Below are the code and all the weights of a small trained network. Each question names an input and a class and asks about switching units off, where a switched-off unit gives its printed mean instead of its output.

import numpy as np


def w(rows, s, z=0):
    codes = np.array(rows[::2]) - 128.0
    scale = np.full(codes.shape[1], s)
    scale[-1] = z or s
    return codes * scale


def f(y):
    return np.maximum(y, 0)


def log_softmax(a):
    a = a - a.max(-1, keepdims=True)
    return a - np.log(np.exp(a).sum(-1, keepdims=True))


def net(x, mask):
    res = np.array(x, float).reshape(1, 7) / 4 @ E
    y = f(res @ A[0][:, :-1].T + A[0][:, -1])
    res = res + np.where(mask, y, B[0][:, -1]) @ B[0][:, :-1]
    return log_softmax(res[-1] @ U[:, :-1].T + U[:, -1])


A, B = {}, {}
E = w([
[100,123,135,254,78],'x0',
[196,164,150,191,155],'x1',
[125,195,253,99,64],'x2',
[75,148,42,114,166],'x3',
[115,254,81,58,31],'x4',
[118,48,235,128,71],'x5',
[228,99,183,133,100],'x6',
],0.0081)
A[0] = w([
[144,121,48,88,194,88],'N1',
[77,79,107,176,118,132],'N2',
[180,185,73,62,203,107],'N3',
[108,136,111,113,133,1],'N4',
[119,195,129,179,97,179],'N5',
[130,147,125,176,5,125],'N6',
[153,166,30,96,150,102],'N7',
],0.012,0.0092)
B[0] = w([
[164,161,97,186,31,240],'N1',
[92,100,11,201,167,217],'N2',
[60,74,85,212,27,253],'N3',
[64,111,105,194,60,131],'N4',
[218,179,183,193,254,229],'N5',
[205,214,120,189,174,230],'N6',
[30,111,115,154,52,255],'N7',
],0.0093,0.0085)
U = w([
[109,169,116,162,154,159],'0',
[47,106,162,64,91,151],'1',
[119,180,171,52,110,46],'2',
[198,170,170,179,149,229],'3',
[49,157,78,127,70,73],'4',
[99,43,91,183,171,193],'5',
[107,143,109,88,191,10],'6',
[113,94,248,150,163,135],'7',
],0.012,0.011)

Each question gives the input, the list of numbers given to net, and the class t.
The units are the neurons (one row each of A and B). Each row of codes is followed by its name. A weight is (code - 128) times the scale printed after its matrix; where a second scale follows, it is the last column's (A, B and U).
mask holds one flag per neuron, in row order. A switched-off neuron (its flag False) gives its mean, the last column of its row in B, instead of its output. The means were averaged over made-up inputs and are rounded, as every weight is.
A unit's drop is (log p(t) with every unit on - log p(t) with that unit switched off) / (log p(t) with every unit on - log p(t) with every unit switched off).
The circuit of an input: a set's keep is (log p(t) with only the set's units on - log p(t) with every unit switched off) / (log p(t) with every unit on - log p(t) with every unit switched off). Starting from all 7 units, units are removed one at a time, each time the one whose removal leaves the highest keep (on an exact tie, the one counted first), for as long as the keep stays at least 0.8.
units of the circuit, in order: the units of the circuit, biggest drop first
unit that matters most: the unit with the biggest drop
k most important neurons: the k neurons with the biggest drops, biggest first
drop when u is switched off: that unit's drop, to one decimal
input [-8,-5,-3,-3,-4,7,3], class 7: units of the circuit, in order	[N2, N3]
input [5,-3,-6,1,1,-6,7], class 4: units of the circuit, in order	[N7, N1]
input [-1,0,-7,-3,-3,-5,-5], class 4: unit that matters most	N1
input [-5,-6,-6,-3,7,3,5], class 1: units of the circuit, in order	[N2, N6]
input [-2,3,-3,1,-4,-3,-8], class 4: units of the circuit, in order	[N1, N5]
input [6,5,-8,-2,6,2,-3], class 3: 2 most important neurons	[N5, N6]
input [-2,6,3,-8,-8,2,7], class 7: units of the circuit, in order	[N6, N1]
input [2,-6,5,-4,-8,-4,8], class 7: 3 most important neurons	[N6, N1, N2]
input [-3,-5,5,-4,-8,-3,8], class 7: 2 most important neurons	[N6, N1]
input [-1,4,8,8,-2,-7,-5], class 4: 2 most important neurons	[N3, N7]
input [-4,2,1,-5,-6,2,4], class 7: 2 most important neurons	[N6, N1]
input [-5,-3,-2,-2,2,6,-2], class 1: 4 most important neurons	[N5, N6, N2, N1]
input [8,-7,-2,4,2,-2,-6], class 5: 2 most important neurons	[N2, N5]
input [8,-6,6,5,7,-8,-4], class 3: units of the circuit, in order	[N5]
input [-6,-8,-1,-6,2,-4,8], class 1: drop when N6 is switched off	0.2
input [6,3,8,7,7,-7,-4], class 3: drop when N5 is switched off	1.0
input [-4,5,6,8,-7,4,-2], class 7: drop when N3 is switched off	0.2
